Below is a small trained network, with its code and all its weights. Each question gives an input and a target symbol and asks what happens when units are switched off, that is, made to give their printed mean instead of their output.

import numpy as np


def w(rows, s, z=0):
    codes = np.array(rows[::2]) - 128.0
    scale = np.full(codes.shape[1], s)
    scale[-1] = z or s
    return codes * scale


def f(y):
    return np.maximum(y, 0)


def softmax(a):
    e = np.exp(a - a.max(-1, keepdims=True))
    return e / e.sum(-1, keepdims=True)


def log_softmax(a):
    a = a - a.max(-1, keepdims=True)
    return a - np.log(np.exp(a).sum(-1, keepdims=True))


def net(x, mask):
    ids = ['ΔΞβηθμπφ'.index(c) for c in x.split()]
    T = len(ids)
    res = E[ids] + P[:T]
    u = 0
    for l in range(3):
        q, k, v = (res @ M[l].T for M in (Q, K, V))
        z = softmax(np.where(np.tri(T) > 0, q @ k.T / 2**0.5, -1e9)) @ v
        res = res + np.where(mask[u], z, O[l][:, -1]) @ O[l][:, :-1]
        u += 1
        y = f(res @ A[l][:, :-1].T + A[l][:, -1])
        res = res + np.where(mask[u : u + 8], y, B[l][:, -1]) @ B[l][:, :-1]
        u += 8
    return log_softmax(res[-1] @ U[:, :-1].T + U[:, -1])


Q, K, V, O, A, B = {}, {}, {}, {}, {}, {}
E = w([
[149,187,60],'Δ',
[145,243,175],'Ξ',
[227,210,77],'β',
[120,48,44],'η',
[58,113,215],'θ',
[215,11,177],'μ',
[162,218,184],'π',
[63,71,145],'φ',
],0.012)
P = w([
[55,253,38],'0',
[128,167,112],'1',
[137,141,129],'2',
[144,126,141],'3',
[147,114,148],'4',
[148,103,152],'5',
[151,94,154],'6',
],0.0065)
Q[0] = w([
[254,142,39],'0.h1',
[104,58,110],'0.h1',
],0.0097)
K[0] = w([
[214,105,1],'0.h1',
[104,53,142],'0.h1',
],0.0096)
V[0] = w([
[122,84,27],'0.h1',
[189,1,66],'0.h1',
],0.005)
O[0] = w([
[255,142,174,116],'0.h1',
[238,154,117,10],'0.h1',
],0.0069,0.0013)
A[0] = w([
[213,187,135,50],'0.n1',
[117,116,144,79],'0.n2',
[113,113,151,65],'0.n3',
[63,100,32,67],'0.n4',
[112,248,70,35],'0.n5',
[103,102,254,253],'0.n6',
[126,123,130,113],'0.n7',
[117,131,15,166],'0.n8',
],0.0089,0.0058)
B[0] = w([
[143,128,46,147],'0.n1',
[143,120,121,129],'0.n2',
[151,109,112,130],'0.n3',
[54,247,66,140],'0.n4',
[196,62,109,152],'0.n5',
[97,141,167,255],'0.n6',
[139,130,126,128],'0.n7',
[94,147,69,171],'0.n8',
],0.012,0.0083)
Q[1] = w([
[150,140,187],'1.h1',
[122,9,134],'1.h1',
],0.012)
K[1] = w([
[58,219,172],'1.h1',
[123,2,166],'1.h1',
],0.0086)
V[1] = w([
[81,254,171],'1.h1',
[34,111,222],'1.h1',
],0.0063)
O[1] = w([
[255,98,92,254],'1.h1',
[165,3,40,202],'1.h1',
],0.0042,0.0041)
A[1] = w([
[96,161,221,116],'1.n1',
[191,2,164,110],'1.n2',
[135,206,42,2],'1.n3',
[119,190,56,11],'1.n4',
[64,97,134,191],'1.n5',
[34,192,171,159],'1.n6',
[243,100,83,37],'1.n7',
[121,194,191,129],'1.n8',
],0.0075,0.0042)
B[1] = w([
[110,176,132,203],'1.n1',
[133,2,146,244],'1.n2',
[60,52,154,220],'1.n3',
[50,68,178,196],'1.n4',
[93,154,89,251],'1.n5',
[51,156,205,254],'1.n6',
[8,92,74,183],'1.n7',
[213,236,132,167],'1.n8',
],0.0092,0.004)
Q[2] = w([
[243,155,65],'2.h1',
[2,86,164],'2.h1',
],0.0084)
K[2] = w([
[62,136,249],'2.h1',
[160,125,29],'2.h1',
],0.017)
V[2] = w([
[78,116,34],'2.h1',
[62,199,252],'2.h1',
],0.0029)
O[2] = w([
[109,78,146,252],'2.h1',
[254,151,181,160],'2.h1',
],0.0041,0.0026)
A[2] = w([
[91,153,106,55],'2.n1',
[249,131,147,202],'2.n2',
[144,119,75,254],'2.n3',
[164,152,118,218],'2.n4',
[154,103,201,10],'2.n5',
[157,172,108,186],'2.n6',
[116,94,87,81],'2.n7',
[100,84,152,86],'2.n8',
],0.017,0.0066)
B[2] = w([
[207,162,222,176],'2.n1',
[242,143,175,173],'2.n2',
[61,118,179,200],'2.n3',
[133,41,55,158],'2.n4',
[129,225,93,169],'2.n5',
[72,102,2,159],'2.n6',
[129,238,188,187],'2.n7',
[170,146,42,254],'2.n8',
],0.01,0.0091)
U = w([
[83,186,232,199],'Δ',
[87,40,26,212],'Ξ',
[159,9,249,143],'β',
[130,182,112,2],'η',
[157,178,111,53],'θ',
[154,129,123,91],'μ',
[160,110,124,90],'π',
[151,164,126,57],'φ',
],0.012,0.008)

Each question gives the input, a string of symbols that net reads in full, and the target symbol t.
The units are the heads (2 rows each of Q, K, V and O) and the neurons (one row each of A and B). Each row of codes is followed by its name. A weight is (code - 128) times the scale printed after its matrix; where a second scale follows, it is the last column's (O, A, B and U).
mask holds one flag per unit, layer by layer, with each layer's heads first. A switched-off unit (its flag False) gives its mean, the last column of its rows in O or B, instead of its output. The means were averaged over made-up inputs and are rounded, as every weight is.
A unit's drop is (log p(t) with every unit on - log p(t) with that unit switched off) / (log p(t) with every unit on - log p(t) with every unit switched off).
most important unit: the unit with the biggest drop
top k neurons: the k neurons with the biggest drops, biggest first
top k neurons in layer l: the k neurons of layer l with the biggest drops, biggest first
drop of u: that unit's drop, to one decimal
input θ θ θ η μ, target Ξ: top 3 neurons -> (1.n7, 2.n8, 2.n1)
input θ β θ θ θ θ Δ, target Δ: most important unit -> 0.n8
input η β π, target θ: top 2 neurons -> (1.n8, 2.n2)
input θ β μ μ μ η Ξ, target β: top 4 neurons -> (0.n4, 0.n5, 0.n8, 2.n8)
input η π π, target θ: top 3 neurons in layer 1 -> (1.n8, 1.n4, 1.n3)
input θ φ η θ η π Δ, target Δ: top 4 neurons -> (1.n3, 0.n1, 1.n4, 1.n7)
input Ξ β β, target Ξ: top 4 neurons in layer 2 -> (2.n7, 2.n2, 2.n6, 2.n5)
input β η θ η β, target Ξ: top 2 neurons in layer 1 -> (1.n6, 1.n8)
input θ Δ φ η π, target β: top 2 neurons -> (0.n4, 2.n2)
input η η μ φ η φ β, target Δ: top 4 neurons -> (1.n3, 0.n1, 1.n7, 1.n4)
input μ θ η β, target Δ: top 4 neurons in layer 0 -> (0.n1, 0.n6, 0.n5, 0.n8)
input Ξ Δ θ μ, target Ξ: top 4 neurons -> (1.n7, 2.n8, 0.n6, 2.n1)
input η Δ π μ θ β Ξ, target θ: top 2 neurons in layer 2 -> (2.n6, 2.n2)
input π θ π, target Ξ: most important unit -> 1.h1
input μ η η β φ, target Δ: top 2 neurons -> (0.n6, 0.n5)
input μ μ μ μ θ η, target Δ: top 2 neurons in layer 0 -> (0.n8, 0.n4)
input π θ θ μ Ξ θ, target Ξ: top 2 neurons -> (2.n8, 0.n8)
input θ β θ φ Ξ, target β: drop of 1.h1 -> 1.0
input η η φ θ μ Ξ, target θ: drop of 2.n2 -> 0.9
input θ η θ, target Ξ: most important unit -> 1.h1
input μ θ η, target Δ: drop of 1.n7 -> 0.0
